Below are the code and all the weights of a small trained network. Each question names an input and a target symbol and asks about switching units off, where a switched-off unit gives its printed mean instead of its output.

import numpy as np


def w(rows, s, z=0):
    codes = np.array(rows[::2]) - 128.0
    scale = np.full(codes.shape[1], s)
    scale[-1] = z or s
    return codes * scale


def norm(h):
    return h / np.sqrt((h * h).mean(-1, keepdims=True) + 1e-5)


def f(y):
    return y / 2 * (1 + np.tanh(0.7978845608 * (y + 0.044715 * y**3)))


def softmax(a):
    e = np.exp(a - a.max(-1, keepdims=True))
    return e / e.sum(-1, keepdims=True)


def log_softmax(a):
    a = a - a.max(-1, keepdims=True)
    return a - np.log(np.exp(a).sum(-1, keepdims=True))


def net(x, mask):
    ids = ['ΓΦΩβδηθλμξπτψ'.index(c) for c in x.split()]
    T = len(ids)
    res = E[ids] + P[:T]
    u = 0
    for l in range(2):
        r = norm(res)
        for j in range(2):
            rows = slice(2 * j, 2 * j + 2)
            q, k, v = (r @ M[l][rows].T for M in (Q, K, V))
            z = softmax(np.where(np.tri(T) > 0, q @ k.T / 2**0.5, -1e9)) @ v
            o = O[l][rows]
            res = res + np.where(mask[u + j], z, o[:, -1]) @ o[:, :-1]
        u += 2
        y = f(norm(res) @ A[l][:, :-1].T + A[l][:, -1])
        res = res + np.where(mask[u : u + 12], y, B[l][:, -1]) @ B[l][:, :-1]
        u += 12
    return log_softmax(norm(res)[-1] @ U[:, :-1].T + U[:, -1])


Q, K, V, O, A, B = {}, {}, {}, {}, {}, {}
E = w([
[57,141,118,84,66],'Γ',
[133,94,101,73,145],'Φ',
[132,121,152,115,72],'Ω',
[195,90,157,126,157],'β',
[99,138,179,71,95],'δ',
[24,109,117,135,123],'η',
[136,254,102,134,113],'θ',
[143,106,96,74,153],'λ',
[111,63,165,96,162],'μ',
[79,145,54,106,207],'ξ',
[39,126,159,169,177],'π',
[174,152,44,151,154],'τ',
[132,108,108,61,147],'ψ',
],0.0076)
P = w([
[164,235,31,3,161],'0',
[163,183,63,65,138],'1',
[160,165,84,100,120],'2',
[146,137,98,129,104],'3',
[151,121,113,159,75],'4',
[133,86,139,163,69],'5',
],0.0029)
Q[0] = w([
[107,169,175,144,128],'L0H1',
[143,148,224,117,118],'L0H1',
[114,123,211,136,70],'L0H2',
[128,247,75,251,143],'L0H2',
],0.012)
K[0] = w([
[106,133,158,72,119],'L0H1',
[157,143,152,61,94],'L0H1',
[113,158,171,180,92],'L0H2',
[132,204,2,160,207],'L0H2',
],0.012)
V[0] = w([
[117,96,3,180,223],'L0H1',
[141,138,196,43,250],'L0H1',
[122,199,210,117,108],'L0H2',
[30,138,127,161,108],'L0H2',
],0.0042)
O[0] = w([
[109,244,59,144,194,141],'L0H1',
[155,191,188,29,144,253],'L0H1',
[142,155,134,167,73,113],'L0H2',
[72,4,125,130,70,17],'L0H2',
],0.0027,0.0034)
A[0] = w([
[178,108,151,106,64,90],'L0N1',
[116,159,193,118,156,71],'L0N2',
[193,115,155,183,171,62],'L0N3',
[26,127,229,251,187,6],'L0N4',
[120,131,121,150,128,108],'L0N5',
[153,116,144,95,75,66],'L0N6',
[122,55,120,216,103,72],'L0N7',
[87,75,117,111,153,59],'L0N8',
[126,60,214,139,162,57],'L0N9',
[206,64,93,63,178,88],'L0N10',
[98,193,143,177,108,140],'L0N11',
[75,150,255,105,166,114],'L0N12',
],0.0061,0.0022)
B[0] = w([
[55,164,170,205,104,165],'L0N1',
[142,93,111,134,121,136],'L0N2',
[66,102,220,164,190,158],'L0N3',
[7,162,103,112,51,114],'L0N4',
[137,111,125,114,147,111],'L0N5',
[57,147,137,181,98,142],'L0N6',
[144,81,154,215,106,108],'L0N7',
[122,88,114,59,152,117],'L0N8',
[254,105,117,126,119,150],'L0N9',
[209,217,170,97,127,255],'L0N10',
[189,128,138,60,157,122],'L0N11',
[175,83,68,88,50,157],'L0N12',
],0.0081,0.004)
Q[1] = w([
[98,88,80,148,248],'L1H1',
[23,41,66,109,173],'L1H1',
[209,154,52,19,186],'L1H2',
[28,130,87,54,88],'L1H2',
],0.018)
K[1] = w([
[138,208,70,118,197],'L1H1',
[57,154,116,62,137],'L1H1',
[178,93,88,103,227],'L1H2',
[99,107,82,3,145],'L1H2',
],0.02)
V[1] = w([
[57,135,173,175,243],'L1H1',
[192,77,141,135,220],'L1H1',
[170,105,192,76,45],'L1H2',
[73,207,146,63,157],'L1H2',
],0.011)
O[1] = w([
[177,202,254,166,117,60],'L1H1',
[214,74,149,202,89,190],'L1H1',
[120,163,178,115,27,199],'L1H2',
[118,43,203,204,156,254],'L1H2',
],0.0063,0.0056)
A[1] = w([
[208,25,59,115,45,3],'L1N1',
[111,193,175,97,158,111],'L1N2',
[65,185,98,94,181,108],'L1N3',
[125,254,87,97,87,106],'L1N4',
[118,58,138,85,165,111],'L1N5',
[190,166,226,215,71,4],'L1N6',
[14,59,134,145,79,133],'L1N7',
[118,182,148,86,143,110],'L1N8',
[198,192,10,112,98,101],'L1N9',
[184,146,174,169,101,91],'L1N10',
[23,94,191,241,76,109],'L1N11',
[118,144,42,180,184,62],'L1N12',
],0.0085,0.0032)
B[1] = w([
[108,4,100,198,80,175],'L1N1',
[120,62,128,150,121,144],'L1N2',
[99,117,133,189,91,150],'L1N3',
[49,115,140,144,172,137],'L1N4',
[109,129,169,97,93,141],'L1N5',
[123,173,225,169,64,253],'L1N6',
[153,217,108,62,76,161],'L1N7',
[116,95,137,160,135,131],'L1N8',
[221,99,149,123,97,143],'L1N9',
[112,171,154,147,107,203],'L1N10',
[253,110,90,62,133,150],'L1N11',
[125,184,87,141,102,127],'L1N12',
],0.016,0.0076)
U = w([
[130,134,122,127,130,12],'Γ',
[124,99,153,81,174,74],'Φ',
[6,85,157,188,176,57],'Ω',
[153,182,219,199,85,213],'β',
[22,178,86,63,79,195],'δ',
[121,131,123,136,136,2],'η',
[80,180,41,245,115,49],'θ',
[163,116,146,75,200,110],'λ',
[152,12,89,166,81,196],'μ',
[107,143,107,177,249,207],'ξ',
[230,177,88,40,84,61],'π',
[237,183,39,171,172,116],'τ',
[103,86,180,69,170,62],'ψ',
],0.011,0.0041)

Each question gives the input, a string of symbols that net reads in full, and the target symbol t.
The units are the heads (2 rows each of Q, K, V and O) and the neurons (one row each of A and B). Each row of codes is followed by its name. A weight is (code - 128) times the scale printed after its matrix; where a second scale follows, it is the last column's (O, A, B and U).
mask holds one flag per unit, layer by layer, with each layer's heads first. A switched-off unit (its flag False) gives its mean, the last column of its rows in O or B, instead of its output. The means were averaged over made-up inputs and are rounded, as every weight is.
A unit's drop is (log p(t) with every unit on - log p(t) with that unit switched off) / (log p(t) with every unit on - log p(t) with every unit switched off).
The circuit of an input: a set's keep is (log p(t) with only the set's units on - log p(t) with every unit switched off) / (log p(t) with every unit on - log p(t) with every unit switched off). Starting from the 12 units with the biggest drops (on a tie, the unit counted first), units are removed one at a time, each time the one whose removal leaves the highest keep (on an exact tie, the one counted first), for as long as the keep stays at least 0.8.
units of the circuit, in order: the units of the circuit, biggest drop first
unit that matters most: the unit with the biggest drop
k most important neurons: the k neurons with the biggest drops, biggest first
k most important neurons of layer l: the k neurons of layer l with the biggest drops, biggest first
heads that matter: for each layer, one digit per head in row order, 1 if its drop is at least 0.15 and else 0, layers parted by /
drop when u is switched off: that unit's drop, to one decimal
input β ξ Ω λ, target Ω: 2 most important neurons : (L0N3, L1N3)
input ψ μ τ, target τ: units of the circuit, in order : (L1H2, L1N6)
input ψ β β μ ψ, target μ: units of the circuit, in order : (L1H1, L1N1)
input β Ω β λ θ δ, target δ: units of the circuit, in order : (L1H1, L0N12)
input β θ θ μ π, target δ: units of the circuit, in order : (L0N4, L1H1)
input η η ψ, target ψ: 3 most important neurons of layer 0 : (L0N9, L0N12, L0N3)
input β ξ Γ, target δ: units of the circuit, in order : (L0N10, L1H1)
input θ θ β μ β Ω, target δ: 2 most important neurons of layer 1 : (L1N4, L1N6)
input δ θ Ω Φ, target Ω: most important neuron of layer 0 : (L0N10)
input π Ω η β τ, target τ: units of the circuit, in order : (L1H2, L0N10, L1N6)
input μ τ λ, target τ: heads that matter : 10 / 01
input β μ τ ψ, target τ: heads that matter : 10 / 01
input θ η θ Ω λ Ω, target π: 3 most important neurons of layer 0 : (L0N7, L0N1, L0N12)
input δ Φ Φ, target δ: heads that matter : 10 / 10
input ξ ψ ψ Φ, target ξ: unit that matters most : L1H2
input β η π η, target π: 2 most important neurons : (L1N11, L0N10)
input ψ η λ, target λ: 3 most important neurons of layer 0 : (L0N12, L0N3, L0N9)
input Ω ξ λ, target ξ: 2 most important neurons of layer 1 : (L1N6, L1N1)
input β Ω μ η Φ, target μ: 2 most important neurons : (L0N9, L1N1)
input μ Ω Φ, target Ω: unit that matters most : L1H1
input μ λ μ η θ ξ, target ξ: drop when L0N3 is switched off : 0.1
input η λ λ, target λ: drop when L1N6 is switched off : 0.7
input β ξ λ β β π, target δ: drop when L0N4 is switched off : 1.3
